Known rows:
J340:   0   1  -3 -10   1  27   0  -1   0   3   8   3   7  -1   4   1  10   2  -3  13   9  10  -3  -1   1   5   1   4   7  -7   5  -1  -4   6   3   4
J569:  -3  -1   5   9   0 -23  -4   1   4  -2  -6  -1 -10   4   0   4  -5   5   8   0   5  -9   3   3   5  -6  -4  -2  -3   7  -2   4   2  -5  -6  -6
J964:   6   2   0  -4   2 -32  -3   0   1   0   2   2   8  13   7   0   2  -4   0  19   2  -2   5  -3   8   1 -10  -1   3  -2  -3   4   2  -7   4  -1
J554:  0  0 -2 -2  0 27 -1  0  2  2 -2  2  0 -3 -7  4 -3  4  3 -1  9  3 -2 -1  3  2  2  0  5 -1  5  0  0  7  2 -1
J906:   3   0   2   5   1  -3  -3  -2  -2   4  -5   0  -2   8   7  11 -12   6   5  -1  -3   1   1   5   5  -2  -3  -3   3   5   0   0   1   2  -3  -1
J147: -2  1 -1 -2 -1 22  1  1  2  3 -2  1 -1 -2 -4  3 -2  5  2 -2 10  3 -2 -1  3  3  1  1  4  0  5  0  0  6  4 -1
J370:  2 -1 -1 -9  1 -5 -3 -1  1  0  7  2  5  4  3 -1 10 -2 -5  6  9 10 -3  3  1  1  3  1  5  0 -1  2 -2  1 -6  1
J645:  -2  -2   3   2   1 -24  -2   0   1  -3   2   1  -2   8   1   0   8   0   2   3   4  -3   2   2   3   0  -2  -1   0   5  -1   7   1  -3  -4  -5
J12: -1 -2 -3 -1  0 27 -6  0  1  0  1  3  0 -6 -2  0 10 -1 -2  2  7 10 -2  0 -5  7  3  1  5 -4  5  7 -1 13  4 -1
J803:  -4  -5   3  23   0   5  18   8   7   2  34   5   7  27 -29   2   1 -15  22   7  -9 -12  10  10  -7   6  14  10  16  15  -9 -15  -1  -6   9   5
J895:   3  -1   2   1   2 -24  -2  -2   0  -1   4   0  -1  13   5   4   7   1   2   6   0   0   2   2   3  -1  -5  -2   2   6  -2   5   0  -4  -6   0
J476: -17 -13   2  24   3  -7  19  20  -2  11  17   6   1 -15 -36   6 -10   0  11  45   5   0   9   9  21 -20   9   0  14 -24  -8  -2   0  -3  25   4
J592:   0  -3  -3  -8   1  25  -3  -1   4   0   7   1   0  -5 -10   2   8   1  -2  -3  14  10  -4  -3   1  -1   4   0   5  -4   3   0  -1   6  -5   2
J698:  3 -1 -1 -8  2 -7 -5  0  0  0  8  3  4  4  1  0 11 -3 -3  9  8 10 -1  4  3  4  1  1  8  0 -1  3 -1  2 -4  0
J98: -2 -2 -1 -3  2 -6 -8  1  1  0  5  2  0 -1 -1  0 13 -2 -3  3  8  7  1  7 -4  3  5  1  7 -1  2  6  0  4 -4 -1
J755: -2  0  1 -1  2 -5 -6  1  2  3  1  1  1 -1  3  5 -3  2  0  8  7  3  1  4  5 -1 -1  2  7 -2  1 -3  1 -2 -9  0
J574:  -1   2   2   3  -1  31   1   0   2   3  -8   0  -4   0   8   6 -15   8   6  -1   4  -1  -4  -2   3  -2  -1   2   0   0   5  -3  -2   5   4  -2
J299:  0 -1 -1 -6  2 -7 -9  1  2  0  5  3  2  0  0  0 10 -2 -4  4 10  7  0  4  0  1  3  2  7 -4  1  3  1  3 -6  0
J268: -2 -2 -1 -7  2 -8 -8 -1  2  1  5  2  2 -2  0 -1  8 -3 -4  7 10  8  2  4 -1  1  2  2  6 -4  0  3  1  2 -4  0
J629:  -1   0   2   3   0  -4  -2   1   1   3  -7   0  -4   7   5   6 -13   4   5  -2   2  -2   1   2   3  -2  -2  -2   1   4   1   1   2   0   2  -4
J294: -1 -1  1  0  1 -2 -7  0  1  4 -3  1  0  1  1  4 -2 -3  1  6  3  3  2  4  0  1 -1  1  5 -3  2  3  2  1  2 -3

Facts:
J10 {γ=J877, τ=164}
J101 {γ=J850, τ=164, ζ=J354}
J117 {γ=J710, τ=164, ζ=J476}
J119 {γ=J958, τ=164}
J12 {γ=J8, τ=454, ζ=J66}
J121 {τ=594}
J122 {τ=164, ζ=J521}
J143 {γ=J276, τ=594}
J147 {γ=J227, τ=454}
J148 {γ=J47, τ=164}
J15 {γ=J688, τ=454}
J150 {τ=454, ζ=J702}
J151 {γ=J476, τ=594}
J152 {τ=454}
J156 {γ=J587, τ=594}
J168 {τ=454}
J171 {τ=164}
J186 {γ=J121, τ=164, ζ=J529}
J200 {γ=J972, τ=164, ζ=J669}
J201 {τ=454, ζ=J974}
J204 {γ=J396, τ=454, ζ=J906}
J208 {τ=594, ζ=J768}
J210 {γ=J934, τ=164}
J215 {γ=J328, τ=594}
J219 {γ=J862, τ=454, ζ=J171}
J227 {τ=164}
J241 {γ=J122, τ=594, ζ=J215}
J245 {γ=J529, τ=164}
J258 {γ=J521, τ=164}
J260 {γ=J969, τ=164}
J262 {γ=J679, τ=164, ζ=J219}
J264 {τ=454}
J265 {τ=164}
J266 {γ=J347, τ=164}
J268 {γ=J32, τ=164, ζ=J330}
J274 {γ=J554, τ=164}
J276 {γ=J614, τ=164}
J277 {τ=454, ζ=J877}
J286 {τ=164, ζ=J81}
J294 {γ=J85, τ=164}
J299 {τ=164, ζ=J186}
J306 {γ=J356, τ=594}
J307 {τ=164}
J311 {τ=164}
J32 {τ=454, ζ=J528}
J323 {γ=J501, τ=164}
J328 {τ=164}
J330 {γ=J241, τ=164}
J334 {γ=J208, τ=594}
J340 {γ=J83, τ=454, ζ=J629}
J347 {γ=J62, τ=594, ζ=J40}
J35 {τ=594}
J351 {τ=164}
J353 {γ=J592, τ=164}
J354 {γ=J678, τ=454, ζ=J353}
J355 {γ=J68, τ=454}
J356 {γ=J311, τ=454, ζ=J241}
J358 {γ=J274, τ=164}
J361 {γ=J665, τ=164}
J370 {γ=J848, τ=164, ζ=J936}
J374 {τ=164, ζ=J47}
J378 {τ=164}
J380 {γ=J702, τ=164, ζ=J399}
J382 {γ=J569, τ=164, ζ=J972}
J390 {γ=J526, τ=164}
J396 {γ=J542, τ=164}
J399 {τ=164, ζ=J435}
J40 {γ=J755, τ=454, ζ=J306}
J406 {τ=454}
J409 {τ=164}
J416 {γ=J645, τ=164, ζ=J307}
J434 {γ=J567, τ=164, ζ=J245}
J435 {γ=J619, τ=164}
J436 {τ=594}
J437 {τ=164}
J443 {τ=164}
J45 {τ=164}
J453 {τ=164}
J457 {τ=164, ζ=J434}
J461 {γ=J143, τ=454}
J462 {τ=164}
J467 {γ=J286, τ=164}
J47 {γ=J215, τ=164}
J476 {τ=164, ζ=J678}
J489 {γ=J10, τ=164}
J490 {γ=J457, τ=594, ζ=J778}
J5 {τ=164, ζ=J501}
J501 {τ=454, ζ=J536}
J509 {τ=164, ζ=J32}
J51 {γ=J873, τ=594, ζ=J85}
J511 {τ=164, ζ=J777}
J513 {τ=454}
J520 {τ=164, ζ=J409}
J521 {γ=J200, τ=164, ζ=J62}
J526 {τ=454}
J528 {τ=594}
J529 {γ=J262, τ=164}
J533 {τ=594, ζ=J382}
J536 {γ=J378, τ=454}
J542 {τ=454, ζ=J78}
J543 {γ=J93, τ=454, ζ=J689}
J546 {γ=J148, τ=164}
J55 {γ=J152, τ=594}
J554 {γ=J380, τ=454}
J558 {γ=J355, τ=454}
J559 {γ=J490, τ=594, ζ=J356}
J567 {τ=454}
J569 {τ=594}
J570 {γ=J768, τ=164}
J571 {τ=594, ζ=J265}
J573 {τ=454}
J574 {γ=J374, τ=454}
J587 {τ=164, ζ=J520}
J588 {γ=J792, τ=164, ζ=J258}
J592 {γ=J436, τ=454, ζ=J569}
J60 {γ=J351, τ=164}
J614 {γ=J294, τ=164, ζ=J874}
J619 {γ=J186, τ=164}
J62 {γ=J435, τ=164}
J627 {γ=J358, τ=164}
J629 {τ=164}
J640 {τ=164, ζ=J542}
J642 {τ=164, ζ=J51}
J645 {γ=J727, τ=594}
J65 {τ=594, ζ=J84}
J658 {γ=J40, τ=164}
J66 {τ=454, ζ=J933}
J660 {γ=J573, τ=164}
J664 {τ=454}
J665 {τ=164}
J669 {τ=454}
J678 {τ=454, ζ=J642}
J679 {γ=J147, τ=164, ζ=J958}
J68 {τ=164}
J688 {γ=J390, τ=594}
J689 {τ=164}
J695 {τ=164, ζ=J824}
J698 {γ=J361, τ=164, ζ=J820}
J699 {τ=164, ζ=J277}
J702 {γ=J833, τ=164}
J705 {γ=J76, τ=454}
J71 {γ=J265, τ=164}
J710 {γ=J156, τ=164}
J717 {γ=J81, τ=454}
J727 {τ=454}
J730 {τ=164, ζ=J462}
J739 {γ=J65, τ=164, ζ=J65}
J747 {γ=J268, τ=454}
J750 {γ=J219, τ=164, ζ=J567}
J751 {τ=164}
J755 {γ=J323, τ=164}
J76 {γ=J588, τ=454, ζ=J390}
J768 {γ=J747, τ=454}
J770 {γ=J117, τ=164}
J777 {τ=594, ζ=J574}
J778 {τ=454, ζ=J878}
J78 {τ=454}
J792 {γ=J806, τ=594}
J794 {γ=J82, τ=164}
J797 {τ=594}
J8 {τ=454}
J803 {τ=594, ζ=J543}
J806 {τ=594, ζ=J587}
J81 {γ=J574, τ=164, ζ=J513}
J82 {τ=454}
J820 {γ=J12, τ=454, ζ=J35}
J824 {τ=454, ζ=J150}
J83 {γ=J511, τ=164}
J833 {γ=J245, τ=454}
J837 {τ=164}
J84 {γ=J151, τ=164, ζ=J5}
J848 {γ=J467, τ=594}
J85 {τ=164, ζ=J803}
J850 {τ=454}
J862 {τ=164, ζ=J664}
J873 {γ=J982, τ=164}
J874 {τ=594}
J877 {γ=J443, τ=594, ζ=J260}
J878 {τ=454, ζ=J334}
J887 {γ=J900, τ=164}
J895 {γ=J5, τ=594}
J900 {γ=J543, τ=594}
J904 {τ=164}
J906 {γ=J406, τ=164}
J93 {γ=J45, τ=594}
J933 {γ=J904, τ=454}
J934 {τ=164, ζ=J837}
J936 {γ=J461, τ=164, ζ=J982}
J958 {τ=164, ζ=J640}
J964 {γ=J751, τ=594}
J969 {γ=J770, τ=164, ζ=J200}
J972 {τ=164, ζ=J437}
J974 {γ=J168, τ=164, ζ=J490}
J978 {γ=J434, τ=164}
J98 {τ=164, ζ=J68}
J982 {γ=J546, τ=164}
J985 {γ=J66, τ=164}

Rows:
No name comes twice in this set of rows, the named rows included.
-16 -13   2  21   0  34  26  19  -1   8  17   5  -2 -12 -35   3 -10   2  16  33   6   1   2   3  15 -22  14   1   7 -20  -7  -5  -5   2  30   5 | J678
 -3  -8   4  23   1  -5  23  12  -1   4  31   6   8  21 -24   3   3  -8  17  27  -8  -5   8   9   6  -6   9   4  13   2 -12  -5  -4  -6  18   7 | J51

Now the same elements, written a new way:
Known rows:
J84:  -3  -2 -18  -1  12   5  -6 -23   4   4   9  19   6
J688: -16  -9   8  15  -1  -8 -17  26   4  -7  -4  12  -2
J964: -16  -9   8  15  -1  -9 -17  25   4  -8  -4  11  -2
J461: -12  19  -3  -4  -4  17  14  22  -2  -8  13  -4 -13
J443:  13  -7  -4  -2  -2  -4   2 -19  -2   0  -7  -2   2
J51: -13 -10  12  18  -2  -8 -13  26   7  -9  -3  10   3
J40: -28   9  -5  -7   8  31  17  13  13  -9   6   1   5
J877:  -4  13   4  24  -4 -23 -13  28  15 -13  -8  17   6
J150: -26  -5   4 -19   0  27  18  10  -5 -11  -4 -17  -3
J619:  11  -3   3   4  19  -3   5 -11   2  19  -3  11  -5
J355: -16  20   2  -9   2  13  12  21   0  -2   8  -7  -2
J511:  47  16 -27 -19  16 -28 -10   1   1 -21  -1  15  15
J501: -30  17 -14 -20   4  13  13   3  -3 -21  -5   1   2
J689: -11   6   8  22 -21  -6  11 -38  -1  14 -15  -5  -4
J520:   6   8 -19  -8   3 -17  -6 -24  -9  -5  -4  12   2
J730:  37 -24  -7 -29  15  -5 -12   3 -16  -5   5  -7  -1
J642:  16  -7  -2   1  -2  -2   4 -18   1   0  -7  -3   4
J347:  -4 -31  -3  -2  34  11 -12  38  20 -24  -6  25  10
J117:  42 -12 -14 -18  10  16 -19  13   8   7   5   6  21
J778: -17  19  -3 -14  -2   9  17  13  -1 -16  -7 -10   1
J904:  13  -7  -4  -2  -1  -4   2 -19  -3   1  -6  -2   2

Rows:
No name comes twice in this set of rows, the named rows included.
  9 -21  -1  -5  17  -6 -24  46   5 -21   4  13   5 | J559
31 -1 13 21 -6  3  9 -2 20 13  1 -7  8 | J81
-26 -12  15  20   6  12  14 -35  -1  35  -9   6 -15 | J435
-11 -11   1  22  -9  -3 -14  27   1 -16   2  16 -16 | J143
 -6  22  -7  10  -6 -41 -18  20   0 -28 -20  20   5 | J777
 56  -9  -6 -20   3 -18 -21  21 -33   8  28  -5 -28 | J614
  4 -10 -18 -17  17 -21 -26  34  -5 -39  -9  21   8 | J806
 21   0 -10  -8  10 -31 -22  42   2 -37 -12  14  10 | J533
 58 -17   3  -5   7   2   7  11  18 -12  -6 -13  16 | J286
-39  -2  17  27 -23 -17  -7   0  -5  -4 -24   2  -9 | J569

The same elements again, as new rows of numbers:
Known rows:
J874:   1 -30  -2  -4   9 -60 -40 -11 -31 -29 -54  35 -24
J306:   6 -27   2 -11  18 -66 -41  -7 -29 -27 -58  27 -22
J640:  -6   4  -8 -27   8 -27 -13  20 -21 -16 -42  23 -32
J245: -18  -6 -26  14 -12 -78 -30  38 -27 -35 -38  22 -33
J330: -12 -15  -1 -13   3 -51 -43  28 -34 -11 -49  14 -34
J380: -18  12 -24 -15  14 -51  15  32  -7 -26  -1  35 -14
J873:  -8  20 -12 -11  21 -24 -29  16 -70  -5 -26  33 -25
J374: -18  -2  -6 -28   8 -10   4  13 -19  -4  -8  42 -21
J382: -12  -8   0 -25  15 -39 -22  27 -24  -8 -29  23 -24
J276: -18  -8  -2 -15   9 -41  -6  15 -16  12 -41  31 -38
J396: -13  -6  -5 -22   6 -30 -18  20 -25  -9 -32  26 -28
J679: -13  20 -27 -19  10 -42  21  28  -7 -29  -9  30 -20
J570:  -9  -5   0 -29  15 -37 -19  26 -23  -8 -32  19 -26
J328: -11  20 -17  -3  12 -14 -26   9 -71  -6 -26  42 -28
J40: -34   0   9 -36  17 -45 -20  -8 -22 -32 -34  36 -28
J877:  -6 -33   3 -14  17 -51 -24 -14 -26 -16 -25  45 -12
J370: -12   2  -2 -41  17 -28   4  20 -22   3  -6  14 -17
J122: -21  -6  -6 -28   3 -13   4  11 -22   1  -1  35 -20
J15: -32   4  10 -44  17 -56 -21  -3 -27 -27 -32  19 -28
J862: -10  11 -12 -36   3  -7  13  11 -18  -9 -18  27 -27
J571:  20  13  -7 -39  37 -24  20 -16  -3 -36 -44  41 -16

Rows:
No name comes twice in this set of rows, the named rows included.
-43  -8   7 -28   0 -44 -23 -14 -31 -24 -19  37 -29 | J66
 -9 -26   0 -21  21 -31   0 -21 -17 -12  -5  59  -5 | J208
-17 -20  -6  -2 -10 -35 -41  19 -33 -15 -48  32 -38 | J68
 -4   3  -2 -29  22 -33 -16  28 -17 -15 -42  25 -27 | J84
  5  -5 -11   8  19 -52 -52 -18 -80 -21 -49  40 -22 | J215
-22 -11  -6 -11  -4 -34  -7  10 -18  11 -38  36 -40 | J85
-16  -9   1 -24  10 -50 -10  21 -21  14 -35  15 -35 | J936
-41 -21  13  -7  15 -50 -50  -3 -23 -41 -50  70 -32 | J567
-20  -1 -24   3  -8 -46  -8  25 -19 -29 -22  40 -28 | J227
-43   0   8 -50   8 -41  -2 -16 -30 -11   6  22 -19 | J76
 -8  10  -5 -44  17 -27   8  20 -20  -1 -12  11 -21 | J101
-11 -15  -4 -16  -5 -53 -42  26 -39  -8 -45   2 -36 | J906
-42 -19  10 -17   0 -64 -50  -5 -39 -28 -39  31 -34 | J669
  2   8 -12 -10   9 -22 -27  23 -13 -39 -83  43 -45 | J265

